Here is a tiny trained network, its code and every weight. The questions are about switching its units off for an input and a target symbol, where a switched-off unit gives its printed mean instead of its output.

import numpy as np


def w(rows, s, z=0):
    codes = np.array(rows[::2]) - 128.0
    scale = np.full(codes.shape[1], s)
    scale[-1] = z or s
    return codes * scale


def f(y):
    return y / 2 * (1 + np.tanh(0.7978845608 * (y + 0.044715 * y**3)))


def softmax(a):
    e = np.exp(a - a.max(-1, keepdims=True))
    return e / e.sum(-1, keepdims=True)


def log_softmax(a):
    a = a - a.max(-1, keepdims=True)
    return a - np.log(np.exp(a).sum(-1, keepdims=True))


def net(x, mask):
    ids = ['ΓΞΣζλμψ'.index(c) for c in x.split()]
    T = len(ids)
    res = E[ids] + P[:T]
    r = res
    for j in range(2):
        rows = slice(2 * j, 2 * j + 2)
        q, k, v = (r @ M[0][rows].T for M in (Q, K, V))
        z = softmax(np.where(np.tri(T) > 0, q @ k.T / 2**0.5, -1e9)) @ v
        o = O[0][rows]
        res = res + np.where(mask[j], z, o[:, -1]) @ o[:, :-1]
    y = f(res @ A[0][:, :-1].T + A[0][:, -1])
    res = res + np.where(mask[2:6], y, B[0][:, -1]) @ B[0][:, :-1]
    return log_softmax(res[-1] @ U[:, :-1].T + U[:, -1])


Q, K, V, O, A, B = {}, {}, {}, {}, {}, {}
E = w([
[31,188,33,146,118,153,32],'Γ',
[198,100,69,168,151,74,111],'Ξ',
[50,144,113,145,77,196,65],'Σ',
[138,60,174,175,164,100,169],'ζ',
[91,171,160,160,60,218,183],'λ',
[120,122,98,90,250,204,215],'μ',
[206,156,118,109,155,221,106],'ψ',
],0.016)
P = w([
[115,173,92,90,99,36,182],'0',
[103,96,111,93,124,125,165],'1',
[150,136,149,128,112,115,157],'2',
[163,140,137,168,132,120,135],'3',
[121,139,125,168,159,169,122],'4',
[117,123,121,180,201,187,112],'5',
[117,131,132,189,229,198,103],'6',
[120,134,167,205,254,203,90],'7',
],0.0098)
Q[0] = w([
[196,30,146,136,133,4,152],'head 1',
[100,137,90,178,173,221,136],'head 1',
[157,90,141,128,122,89,149],'head 2',
[53,121,106,172,146,191,77],'head 2',
],0.013)
K[0] = w([
[106,99,131,109,16,44,152],'head 1',
[156,160,196,254,162,195,53],'head 1',
[153,161,121,33,108,13,62],'head 2',
[145,132,116,253,161,161,147],'head 2',
],0.009)
V[0] = w([
[173,140,103,96,243,90,213],'head 1',
[2,133,155,210,125,112,201],'head 1',
[91,100,34,205,122,63,23],'head 2',
[167,189,47,56,89,137,108],'head 2',
],0.0078)
O[0] = w([
[111,104,144,162,143,187,1,184],'head 1',
[89,116,40,205,108,121,181,1],'head 1',
[80,56,143,128,135,44,100,80],'head 2',
[222,103,166,182,185,121,72,153],'head 2',
],0.014,0.006)
A[0] = w([
[77,150,159,121,121,71,48,1],'neuron 1',
[106,204,63,102,40,173,95,56],'neuron 2',
[60,81,93,2,10,101,130,56],'neuron 3',
[80,73,110,207,127,91,129,95],'neuron 4',
],0.0082,0.0042)
B[0] = w([
[245,158,101,58,178,241,143,172],'neuron 1',
[142,75,159,113,191,117,187,227],'neuron 2',
[94,218,126,183,222,164,100,179],'neuron 3',
[94,158,80,43,121,79,78,254],'neuron 4',
],0.012,0.0044)
U = w([
[167,183,52,75,103,113,136,27],'Γ',
[123,111,141,113,161,77,106,10],'Ξ',
[73,231,106,176,27,111,49,255],'Σ',
[132,196,114,194,149,104,121,76],'ζ',
[181,126,119,66,133,91,217,118],'λ',
[148,39,105,255,180,135,116,178],'μ',
[150,127,193,49,178,129,113,150],'ψ',
],0.009,0.0047)

Each question gives the input, a string of symbols that net reads in full, and the target symbol t.
The units are the heads (2 rows each of Q, K, V and O) and the neurons (one row each of A and B). Each row of codes is followed by its name. A weight is (code - 128) times the scale printed after its matrix; where a second scale follows, it is the last column's (O, A, B and U).
mask holds one flag per unit, heads first, then neurons. A switched-off unit (its flag False) gives its mean, the last column of its rows in O or B, instead of its output. The means were averaged over made-up inputs and are rounded, as every weight is.
A unit's drop is (log p(t) with every unit on - log p(t) with that unit switched off) / (log p(t) with every unit on - log p(t) with every unit switched off).
The circuit of an input: a set's keep is (log p(t) with only the set's units on - log p(t) with every unit switched off) / (log p(t) with every unit on - log p(t) with every unit switched off). Starting from all 6 units, units are removed one at a time, each time the one whose removal leaves the highest keep (on an exact tie, the one counted first), for as long as the keep stays at least 0.8.
units of the circuit, in order: the units of the circuit, biggest drop first
unit that matters most: the unit with the biggest drop
top k neurons: the k neurons with the biggest drops, biggest first
heads that matter: for each layer, one digit per head in row order, 1 if its drop is at least 0.15 and else 0, layers parted by /
drop when u is switched off: that unit's drop, to one decimal
input ψ ψ Γ ζ, target μ: heads that matter => 01
input Γ ψ ψ Ξ, target Ξ: heads that matter => 11
input ψ ψ ζ ψ ζ Ξ Γ, target ζ: units of the circuit, in order => neuron 3; head 1; neuron 2; head 2
input ζ Γ Ξ, target Σ: heads that matter => 10
input Ξ Γ Γ μ, target μ: heads that matter => 10
input λ μ Σ Ξ, target Γ: heads that matter => 10
input Σ Ξ ψ ζ, target λ: top 2 neurons => neuron 4; neuron 3
input ψ λ Ξ ζ ψ Γ λ Γ, target λ: unit that matters most => neuron 2
input ψ Ξ Γ Γ ζ Γ ζ λ, target λ: heads that matter => 11
input ψ Σ Σ Σ ψ Γ Γ Γ, target Γ: units of the circuit, in order => neuron 1; head 2; head 1; neuron 4
input ψ ζ μ Γ, target μ: units of the circuit, in order => neuron 2; head 1
input ζ Γ Σ, target ζ: units of the circuit, in order => neuron 3; head 1; head 2
input λ Γ Σ, target λ: heads that matter => 10
input ζ ψ ψ ζ Σ λ Ξ, target Σ: heads that matter => 11
input ψ Γ Σ μ Σ, target μ: heads that matter => 10
input ζ Γ ζ ζ, target Σ: heads that matter => 10
input Γ μ ζ, target Ξ: unit that matters most => neuron 4
input ψ ψ ψ Ξ, target μ: heads that matter => 01
input ψ μ ψ ζ Σ Σ, target ζ: heads that matter => 11
input Σ ζ Γ Γ, target ζ: units of the circuit, in order => neuron 3; head 1; head 2; neuron 2
input Γ ψ ζ ψ Σ, target ψ: units of the circuit, in order => head 1
input ζ ζ ζ ζ ψ Σ, target ψ: top 2 neurons => neuron 2; neuron 1
input Γ Γ Γ, target Γ: drop when head 1 is switched off => 0.8
input Γ ψ Σ ζ, target Ξ: drop when neuron 4 is switched off => 1.4
